Here is a tiny trained network, its code and every weight. The questions are about switching its units off for an input and a target symbol, where a switched-off unit gives its printed mean instead of its output.

import numpy as np


def w(rows, s, z=0):
    codes = np.array(rows[::2]) - 128.0
    scale = np.full(codes.shape[1], s)
    scale[-1] = z or s
    return codes * scale


def f(y):
    return y / 2 * (1 + np.tanh(0.7978845608 * (y + 0.044715 * y**3)))


def softmax(a):
    e = np.exp(a - a.max(-1, keepdims=True))
    return e / e.sum(-1, keepdims=True)


def log_softmax(a):
    a = a - a.max(-1, keepdims=True)
    return a - np.log(np.exp(a).sum(-1, keepdims=True))


def net(x, mask):
    ids = ['δεηθμξπφψ'.index(c) for c in x.split()]
    T = len(ids)
    res = E[ids] + P[:T]
    u = 0
    for l in range(2):
        q, k, v = (res @ M[l].T for M in (Q, K, V))
        z = softmax(np.where(np.tri(T) > 0, q @ k.T / 4**0.5, -1e9)) @ v
        res = res + np.where(mask[u], z, O[l][:, -1]) @ O[l][:, :-1]
        u += 1
        y = f(res @ A[l][:, :-1].T + A[l][:, -1])
        res = res + np.where(mask[u : u + 4], y, B[l][:, -1]) @ B[l][:, :-1]
        u += 4
    return log_softmax(res[-1] @ U[:, :-1].T + U[:, -1])


Q, K, V, O, A, B = {}, {}, {}, {}, {}, {}
E = w([
[99,88,8,98,168],'δ',
[59,177,86,104,69],'ε',
[167,126,199,82,225],'η',
[149,216,153,90,60],'θ',
[142,84,126,159,66],'μ',
[72,125,162,146,141],'ξ',
[129,42,144,121,175],'π',
[212,136,86,94,94],'φ',
[156,171,157,230,110],'ψ',
],0.014)
P = w([
[9,120,187,49,95],'0',
[249,23,41,122,3],'1',
[9,110,184,29,77],'2',
[233,101,65,168,78],'3',
[7,102,183,45,82],'4',
[211,135,71,195,103],'5',
[24,102,192,23,76],'6',
[205,159,85,203,125],'7',
[17,107,190,42,81],'8',
[199,172,80,211,125],'9',
[17,99,184,30,70],'10',
[194,182,79,218,124],'11',
[17,95,179,33,56],'12',
],0.0049)
Q[0] = w([
[255,138,63,183,84],'L0H0',
[137,102,133,139,126],'L0H0',
[204,113,108,143,124],'L0H0',
[143,123,122,137,138],'L0H0',
],0.007)
K[0] = w([
[254,118,90,236,125],'L0H0',
[135,88,137,133,140],'L0H0',
[233,88,111,155,132],'L0H0',
[158,118,115,124,124],'L0H0',
],0.0054)
V[0] = w([
[26,97,145,190,23],'L0H0',
[156,145,95,134,125],'L0H0',
[158,50,75,167,114],'L0H0',
[3,158,145,106,166],'L0H0',
],0.0041)
O[0] = w([
[87,126,99,173,3,250],'L0H0',
[146,137,98,118,149,110],'L0H0',
[187,123,59,190,123,132],'L0H0',
[38,82,133,123,113,148],'L0H0',
],0.0041,0.0026)
A[0] = w([
[116,130,119,15,117,254],'L0N0',
[186,24,132,129,128,211],'L0N1',
[43,27,127,75,163,233],'L0N2',
[249,173,46,145,96,244],'L0N3',
],0.011,0.0028)
B[0] = w([
[95,145,101,32,113,199],'L0N0',
[254,92,155,145,112,181],'L0N1',
[88,27,36,155,210,253],'L0N2',
[82,36,195,105,174,241],'L0N3',
],0.0089,0.0061)
Q[1] = w([
[120,109,119,104,207],'L1H0',
[180,141,44,34,68],'L1H0',
[191,146,57,38,89],'L1H0',
[147,92,255,146,45],'L1H0',
],0.0034)
K[1] = w([
[115,131,120,153,127],'L1H0',
[106,123,66,42,126],'L1H0',
[93,134,14,2,117],'L1H0',
[113,148,198,107,138],'L1H0',
],0.0064)
V[1] = w([
[105,105,143,1,141],'L1H0',
[175,161,22,142,163],'L1H0',
[151,108,171,235,150],'L1H0',
[156,106,27,49,135],'L1H0',
],0.0033)
O[1] = w([
[137,117,127,75,51,254],'L1H0',
[143,195,25,95,184,10],'L1H0',
[95,54,137,252,184,131],'L1H0',
[163,176,45,88,80,214],'L1H0',
],0.0041,0.0016)
A[1] = w([
[248,108,178,152,184,85],'L1N0',
[175,70,105,78,147,29],'L1N1',
[148,95,22,161,48,252],'L1N2',
[198,172,166,167,2,158],'L1N3',
],0.0096,0.0035)
B[1] = w([
[27,202,38,126,106,204],'L1N0',
[206,179,154,127,206,208],'L1N1',
[186,141,126,228,53,254],'L1N2',
[87,252,195,193,254,175],'L1N3',
],0.0089,0.0067)
U = w([
[204,58,154,174,200,10],'δ',
[85,162,89,87,2,136],'ε',
[97,255,89,68,137,110],'η',
[179,92,240,37,64,196],'θ',
[148,209,186,182,192,134],'μ',
[185,84,179,178,41,254],'ξ',
[152,172,25,150,132,26],'π',
[137,136,145,73,214,176],'φ',
[13,62,97,136,151,74],'ψ',
],0.0083,0.0053)

Each question gives the input, a string of symbols that net reads in full, and the target symbol t.
The units are the heads (4 rows each of Q, K, V and O) and the neurons (one row each of A and B). Each row of codes is followed by its name. A weight is (code - 128) times the scale printed after its matrix; where a second scale follows, it is the last column's (O, A, B and U).
mask holds one flag per unit, layer by layer, with each layer's heads first. A switched-off unit (its flag False) gives its mean, the last column of its rows in O or B, instead of its output. The means were averaged over made-up inputs and are rounded, as every weight is.
A unit's drop is (log p(t) with every unit on - log p(t) with that unit switched off) / (log p(t) with every unit on - log p(t) with every unit switched off).
The circuit of an input: a set's keep is (log p(t) with only the set's units on - log p(t) with every unit switched off) / (log p(t) with every unit on - log p(t) with every unit switched off). Starting from all 10 units, units are removed one at a time, each time the one whose removal leaves the highest keep (on an exact tie, the one counted first), for as long as the keep stays at least 0.8.
units of the circuit, in order: the units of the circuit, biggest drop first
k most important neurons: the k neurons with the biggest drops, biggest first
top k neurons in layer l: the k neurons of layer l with the biggest drops, biggest first
drop of u: that unit's drop, to one decimal
input ξ ξ δ ε π, target δ: top neuron in layer 1	(L1N1)
input μ φ ξ ξ ψ, target μ: 3 most important neurons	(L0N2, L1N3, L0N3)
input μ η φ ξ η ψ, target ψ: units of the circuit, in order	(L0N3, L1N0, L1N2, L1N1)
input ψ δ μ ξ ξ φ, target φ: 4 most important neurons	(L0N3, L1N0, L1N1, L1N2)
input ψ δ ξ η π, target δ: units of the circuit, in order	(L0N2, L1N1, L0N1)
input η ξ θ ξ ξ π, target π: units of the circuit, in order	(L1N0, L0N1, L0N3)
input μ ε μ δ δ ξ φ δ θ θ, target θ: units of the circuit, in order	(L0N3, L1N0, L0N2)
input ε ξ η π ξ μ, target μ: 3 most important neurons	(L0N2, L1N3, L0N1)
input ψ π φ ψ η φ ξ μ, target μ: 3 most important neurons	(L0N2, L0N1, L1N3)
input π π φ δ ξ φ φ, target θ: units of the circuit, in order	(L0N3, L0N2, L0N0, L1N0)
input μ ψ ξ δ, target δ: 2 most important neurons	(L0N3, L1N1)
input φ ξ φ π ξ φ θ θ ξ ε ξ δ, target δ: top 2 neurons in layer 1	(L1N0, L1N1)
input μ δ ψ φ ε ξ ε η ξ ψ ξ π, target π: top 3 neurons in layer 0	(L0N1, L0N3, L0N0)
input ξ π ξ φ θ ξ μ ξ ψ μ η ξ θ, target η: top neuron in layer 1	(L1N3)
input θ ξ ξ ψ φ ξ ξ ξ π η, target η: 2 most important neurons	(L1N0, L0N2)
input ξ ξ ξ δ δ, target π: drop of L0N0	0.1
input μ ξ ε η, target η: drop of L1N0	0.9
input π ξ ε ξ φ ξ ψ, target μ: drop of L0N2	1.4
input ψ μ ξ ψ ξ ξ θ ξ φ, target θ: drop of L0N3	0.3
